Below is a small trained network, with its code and all its weights. Each question gives an input and a class and asks what happens when units are switched off, that is, made to give their printed mean instead of their output.

import numpy as np


def w(rows, s, z=0):
    codes = np.array(rows[::2]) - 128.0
    scale = np.full(codes.shape[1], s)
    scale[-1] = z or s
    return codes * scale


def f(y):
    return y / 2 * (1 + np.tanh(0.7978845608 * (y + 0.044715 * y**3)))


def log_softmax(a):
    a = a - a.max(-1, keepdims=True)
    return a - np.log(np.exp(a).sum(-1, keepdims=True))


def net(x, mask):
    res = np.array(x, float).reshape(1, 3) / 4 @ E
    y = f(res @ A[0][:, :-1].T + A[0][:, -1])
    res = res + np.where(mask, y, B[0][:, -1]) @ B[0][:, :-1]
    return log_softmax(res[-1] @ U[:, :-1].T + U[:, -1])


A, B = {}, {}
E = w([
[226,64,155,181,61,201,121,141],'x0',
[195,175,190,148,120,1,146,179],'x1',
[150,162,59,197,192,191,189,199],'x2',
],0.0081)
A[0] = w([
[189,199,217,169,145,17,185,175,2],'n0',
[35,30,39,85,174,254,100,60,35],'n1',
[181,207,31,205,216,140,233,232,51],'n2',
[223,44,174,183,12,173,124,156,137],'n3',
[140,98,213,9,11,44,36,52,52],'n4',
[60,203,132,74,192,102,133,98,88],'n5',
[33,219,72,47,190,94,120,109,129],'n6',
[213,13,152,164,29,215,93,146,90],'n7',
],0.0058,0.0027)
B[0] = w([
[211,134,118,68,128,86,112,120,197],'n0',
[215,125,135,1,167,37,95,136,254],'n1',
[103,53,112,70,57,197,159,203,234],'n2',
[134,181,67,144,124,92,195,80,219],'n3',
[66,50,119,87,58,197,175,176,235],'n4',
[90,195,81,181,92,122,178,116,186],'n5',
[97,149,54,172,91,121,224,78,228],'n6',
[81,191,51,163,116,99,205,106,217],'n7',
],0.0097,0.0071)
U = w([
[54,9,126,103,64,255,149,184,104],'0',
[79,233,74,222,114,111,177,55,98],'1',
[219,134,141,38,153,45,103,125,131],'2',
[100,99,174,193,164,161,101,103,253],'3',
[100,138,195,188,178,161,40,119,94],'4',
[102,146,205,158,190,138,51,135,98],'5',
],0.0092,0.014)

Each question gives the input, the list of numbers given to net, and the class t.
The units are the neurons (one row each of A and B). Each row of codes is followed by its name. A weight is (code - 128) times the scale printed after its matrix; where a second scale follows, it is the last column's (A, B and U).
mask holds one flag per neuron, in row order. A switched-off neuron (its flag False) gives its mean, the last column of its row in B, instead of its output. The means were averaged over made-up inputs and are rounded, as every weight is.
A unit's drop is (log p(t) with every unit on - log p(t) with that unit switched off) / (log p(t) with every unit on - log p(t) with every unit switched off).
The circuit of an input: a set's keep is (log p(t) with only the set's units on - log p(t) with every unit switched off) / (log p(t) with every unit on - log p(t) with every unit switched off). Starting from all 8 units, units are removed one at a time, each time the one whose removal leaves the highest keep (on an exact tie, the one counted first), for as long as the keep stays at least 0.8.
units of the circuit, in order: the units of the circuit, biggest drop first
unit that matters most: the unit with the biggest drop
top k neurons: the k neurons with the biggest drops, biggest first
drop of u: that unit's drop, to one decimal
input [5,-2,0], class 1: unit that matters most	n7
input [4,4,6], class 0: top 2 neurons	n2; n1
input [5,-5,3], class 1: top 2 neurons	n7; n3
input [-3,-1,2], class 3: units of the circuit, in order	n7; n3; n4; n1
input [8,1,-5], class 1: top 2 neurons	n3; n7
input [7,8,-8], class 0: top 2 neurons	n4; n1
input [-3,7,-7], class 0: top 2 neurons	n4; n1
input [-3,-7,4], class 2: top 2 neurons	n1; n4
input [-4,-5,4], class 2: top 2 neurons	n1; n4
input [1,-1,-2], class 3: top 2 neurons	n2; n1
input [-1,-7,-5], class 2: top 2 neurons	n1; n2
input [5,-2,4], class 1: top 3 neurons	n7; n4; n3
input [-5,-7,3], class 2: top 2 neurons	n1; n7
input [3,3,8], class 0: units of the circuit, in order	n2
input [-7,-1,-7], class 0: drop of n7	0.3
input [7,3,-2], class 1: drop of n0	0.0
input [7,4,3], class 1: drop of n7	0.1
